[[-13, -13, 16, -5, -27, 13, 22, 4, -7],
[5, 1, -3, 9, -19, 16, 16, -22, -48],
[6, -17, -26, 22, -5, -23, -2, 10, -27],
[-5, -35, -10, 7, -15, 25, -45, 25, -34],
[-31, 29, 0, 14, 3, -11, 0, 9, 32],
[-17, -26, -10, 8, -26, 31, -2, 5, -60],
[27, -12, 20, -27, 49, 9, 3, 16, -3]]
->
[[-13, -13, 16, -5, -27, 13, 22, 4, -7],
[6, -17, -26, 22, -5, -23, -2, 10, -27],
[-31, 29, 0, 14, 3, -11, 0, 9, 32],
[27, -12, 20, -27, 49, 9, 3, 16, -3]]

[[7, -3, -4, 16, 16, 40, 32, 55, 42, 16, -8, -33, 39],
[16, 1, -33, -25, -31, 36, -4, 20, -6, 43, 8, -11, 28],
[-2, -1, -6, -7, -6, 3, -3, -1, -3, 4, -2, -1, 1],
[3, 9, 12, 23, 7, -3, -2, -1, 4, -12, 28, 4, -6],
[5, 16, 23, -10, 29, 21, 31, 10, 23, 30, -26, 43, 26],
[-15, -10, -5, -8, -7, -18, -12, -18, -12, -19, -11, -6, -18]]
->
[[7, -3, -4, 16, 16, 40, 32, 55, 42, 16, -8, -33, 39],
[-2, -1, -6, -7, -6, 3, -3, -1, -3, 4, -2, -1, 1],
[5, 16, 23, -10, 29, 21, 31, 10, 23, 30, -26, 43, 26]]

[[-55, -64, 2, 6, -20, -64, 38, 74, -49, 3, 10, -66, 16],
[-32, -54, 25, -3, -13, -54, 57, 46, -47, -6, -2, -5, -2],
[-59, -36, 12, -6, -2, -36, 7, 65, -10, -6, 9, -66, 21],
[-28, -53, 27, -4, -13, -53, 57, 43, -47, -8, 4, 0, -2],
[40, -43, 8, -11, -5, -43, 50, -22, -31, 2, 8, 27, -12],
[49, -39, 1, -13, -5, -39, 46, -34, -24, 8, -1, 27, -12],
[20, -46, 20, -8, -8, -46, 55, 0, -40, -7, -3, 24, -10]]
->
[[-55, -64, 2, 6, -20, -64, 38, 74, -49, 3, 10, -66, 16],
[-59, -36, 12, -6, -2, -36, 7, 65, -10, -6, 9, -66, 21],
[40, -43, 8, -11, -5, -43, 50, -22, -31, 2, 8, 27, -12],
[20, -46, 20, -8, -8, -46, 55, 0, -40, -7, -3, 24, -10]]

[[63, 27, -8, -7, -40, 27, 18],
[-34, -10, 13, 23, 6, -8, -13]]
->
[[63, 27, -8, -7, -40, 27, 18]]

[[0, -15, 0, -6, 6, -32, 5, 26, 7, -14, 6, -2, 2],
[-4, -2, 7, 13, 22, 16, -7, 4, -11, -9, -29, 3, -8],
[3, 4, -8, -15, 12, 58, -1, -58, 3, 13, -23, 9, -24],
[-8, -19, 3, -12, 3, 30, 8, 12, -5, 27, 27, -5, 0],
[1, 1, 0, 13, 1, 19, 0, -4, -11, 7, -33, 12, 2],
[-13, -1, 3, 9, -13, 75, 5, 5, 4, -19, -27, 7, -12]]
->
[[0, -15, 0, -6, 6, -32, 5, 26, 7, -14, 6, -2, 2],
[3, 4, -8, -15, 12, 58, -1, -58, 3, 13, -23, 9, -24],
[1, 1, 0, 13, 1, 19, 0, -4, -11, 7, -33, 12, 2]]

[[-11, 48, 22, 26, 20, 12, -21, -12, 35, -6, -4, -4],
[-6, 58, -23, 12, -17, -5, -11, -3, -15, 23, -24, 14]]
->
[[-11, 48, 22, 26, 20, 12, -21, -12, 35, -6, -4, -4]]

[[-14, 11, 28, -29],
[-6, 16, 73, -62]]
->
[[-14, 11, 28, -29]]
